Look-ups in named tables: a row name and a column name give one cell, copied from the table.

dum =
|  | geri | vab | sekizit | dilidem | zilukim | tosa | bal | lol |
|---|---|---|---|---|---|---|---|---|
| zir | 109 | 96 | 148 | 24 | 128 | 120 | 150 | 127 |
| nuf | 99 | 130 | 128 | 140 | 121 | 121 | 99 | 100 |
| tedovep | 124 | 120 | 129 | 176 | 119 | 130 | 126 | 126 |
| peza | 133 | 101 | 134 | 111 | 129 | 144 | 137 | 126 |
| kiz | 132 | 118 | 120 | 215 | 118 | 138 | 114 | 121 |
| gazen | 126 | 130 | 132 | 96 | 117 | 136 | 124 | 123 |

dilidem of peza: 111
lol of kiz: 121
geri of zir: 109
lol of tedovep: 126
lol of zir: 127
bal of peza: 137
lol of gazen: 123
zilukim of gazen: 117
Which row has the largest dilidem? kiz

bivoku:
columns: desiki, sab, nasotu, geri, sed, tozug, kap
vabok: [130, 152, 196, 95, 28, 108, 196]
peluv: [59, 143, 104, 89, 175, 103, 201]
zuz: [83, 170, 67, 91, 141, 128, 97]
gav: [186, 55, 63, 178, 150, 100, 63]
semo: [103, 165, 66, 76, 74, 95, 178]

peluv, geri: 89
peluv, tozug: 103
gav, tozug: 100
zuz, sab: 170
gav, geri: 178
vabok, tozug: 108
vabok, sab: 152
peluv, sab: 143

pom:
|  | zugil | kiko | vuvuro | tanu | tet |
|---|---|---|---|---|---|
| fipeso | 75 | 228 | 85 | 103 | 116 |
| zilela | 113 | 244 | 105 | 118 | 144 |
| vumu | 124 | 185 | 121 | 116 | 139 |
| ronize | 116 | 156 | 101 | 114 | 133 |
| sinez | 98 | 212 | 88 | 112 | 131 |
| ziresub | 119 | 58 | 113 | 107 | 115 |
| luroli | 75 | 235 | 83 | 104 | 118 |
| tetu | 109 | 30 | 111 | 102 | 103 |
| fikib | 103 | 190 | 110 | 109 | 125 |
| gogum | 68 | 207 | 77 | 101 | 109 |
| zud | 124 | 38 | 136 | 104 | 110 |
| peb | 138 | 48 | 126 | 113 | 125 |

What is the kiko of zilela in pom? 244
What is the tanu of peb in pom? 113
What is the vuvuro of fikib in pom? 110
What is the tanu of fipeso in pom? 103
What is the vuvuro of fipeso in pom? 85
What is the tet of ronize in pom? 133
What is the zugil of ziresub in pom? 119
What is the vuvuro of gogum in pom? 77
What is the vuvuro of vumu in pom? 121
What is the tet of zilela in pom? 144
What is the tanu of tetu in pom? 102
What is the tanu of ronize in pom? 114
What is the tanu of sinez in pom? 112
What is the tanu of zilela in pom? 118
What is the tet of vumu in pom? 139

Table losi
cols = toru, zadas, zal, bim, kor
zuduki: [552, 425, 153, 191, 350]
zor: [524, 621, -159, 127, 18]
viza: [364, 224, -369, 54, 234]
sivuzed: [-5, 152, -757, 86, 278]
rad: [453, 128, -180, -43, 509]
teb: [129, 67, 565, 65, 63]
vol: [6, 163, 462, -55, 121]
naza: [-76, 357, 460, 48, -73]
zerigo: [147, 487, 525, 11, 396]
bof: [6, -305, 62, 48, -172]
rab: [-66, -471, -40, 59, 326]

zadas of rad = 128
zadas of rab = -471
zadas of naza = 357
zal of naza = 460
toru of bof = 6
toru of rab = -66
kor of zor = 18
zadas of teb = 67
zal of zor = -159
toru of zor = 524
zal of vol = 462
bim of teb = 65
bim of bof = 48
kor of sivuzed = 278
zadas of vol = 163
kor of zuduki = 350
zadas of zuduki = 425
kor of rad = 509
toru of rad = 453
kor of viza = 234
Which row has the largest toru? zuduki

kavezo
|  | sikada | bas | rokekez | lezusuf | lanu |
|---|---|---|---|---|---|
| puzer | 86 | 184 | 159 | 115 | 212 |
| vik | 237 | 160 | 123 | 114 | 109 |
| neza | 58 | 158 | 124 | 178 | 147 |
| kep | 144 | 244 | 115 | 114 | 127 |
| pap | 117 | 158 | 175 | 127 | 249 |
| vul | 146 | 181 | 181 | 235 | 245 |

bas of puzer: 184
lezusuf of neza: 178
lanu of neza: 147
bas of neza: 158
rokekez of vul: 181
rokekez of neza: 124
bas of vul: 181
lezusuf of vul: 235
lanu of vik: 109
rokekez of pap: 175
lanu of pap: 249
sikada of neza: 58
sikada of vul: 146
bas of pap: 158
rokekez of kep: 115
Row with the largest sikada: vik

sorag
|  | nekasiz | mibitos | dutor | misase | tutoka | vosa | modido |
|---|---|---|---|---|---|---|---|
| ves | 0.35 | 0.53 | 0.12 | 0.36 | 0.33 | 0.50 | 0.49 |
| vilose | 0.28 | 0.47 | 0.24 | 0.58 | 0.56 | 0.66 | 0.55 |
| vafen | 0.64 | 0.38 | 0.37 | 0.38 | 0.53 | 0.56 | 0.30 |
| daf | 0.04 | 0.64 | 0.65 | 0.36 | 0.75 | 0.43 | 0.49 |
| sok | 0.59 | 0.39 | 0.32 | 0.31 | 0.27 | 0.63 | 0.44 |
| gulu | 0.37 | 0.55 | 0.22 | 0.58 | 0.50 | 0.30 | 0.18 |
| nalazu | 0.46 | 0.60 | 0.47 | 0.36 | 0.39 | 0.35 | 0.85 |

What is the modido of gulu in sorag? 0.18
What is the dutor of vilose in sorag? 0.24
What is the mibitos of nalazu in sorag? 0.60
What is the modido of ves in sorag? 0.49
What is the nekasiz of sok in sorag? 0.59
What is the vosa of vilose in sorag? 0.66
What is the tutoka of vafen in sorag? 0.53
What is the dutor of ves in sorag? 0.12
What is the vosa of daf in sorag? 0.43
What is the tutoka of sok in sorag? 0.27
What is the nekasiz of vilose in sorag? 0.28
What is the misase of nalazu in sorag? 0.36
What is the misase of daf in sorag? 0.36
What is the vosa of vafen in sorag? 0.56
What is the vosa of sok in sorag? 0.63
What is the tutoka of nalazu in sorag? 0.39
What is the tutoka of vilose in sorag? 0.56
What is the mibitos of daf in sorag? 0.64
What is the nekasiz of ves in sorag? 0.35
What is the dutor of vafen in sorag? 0.37
Which row has the largest mibitos? daf

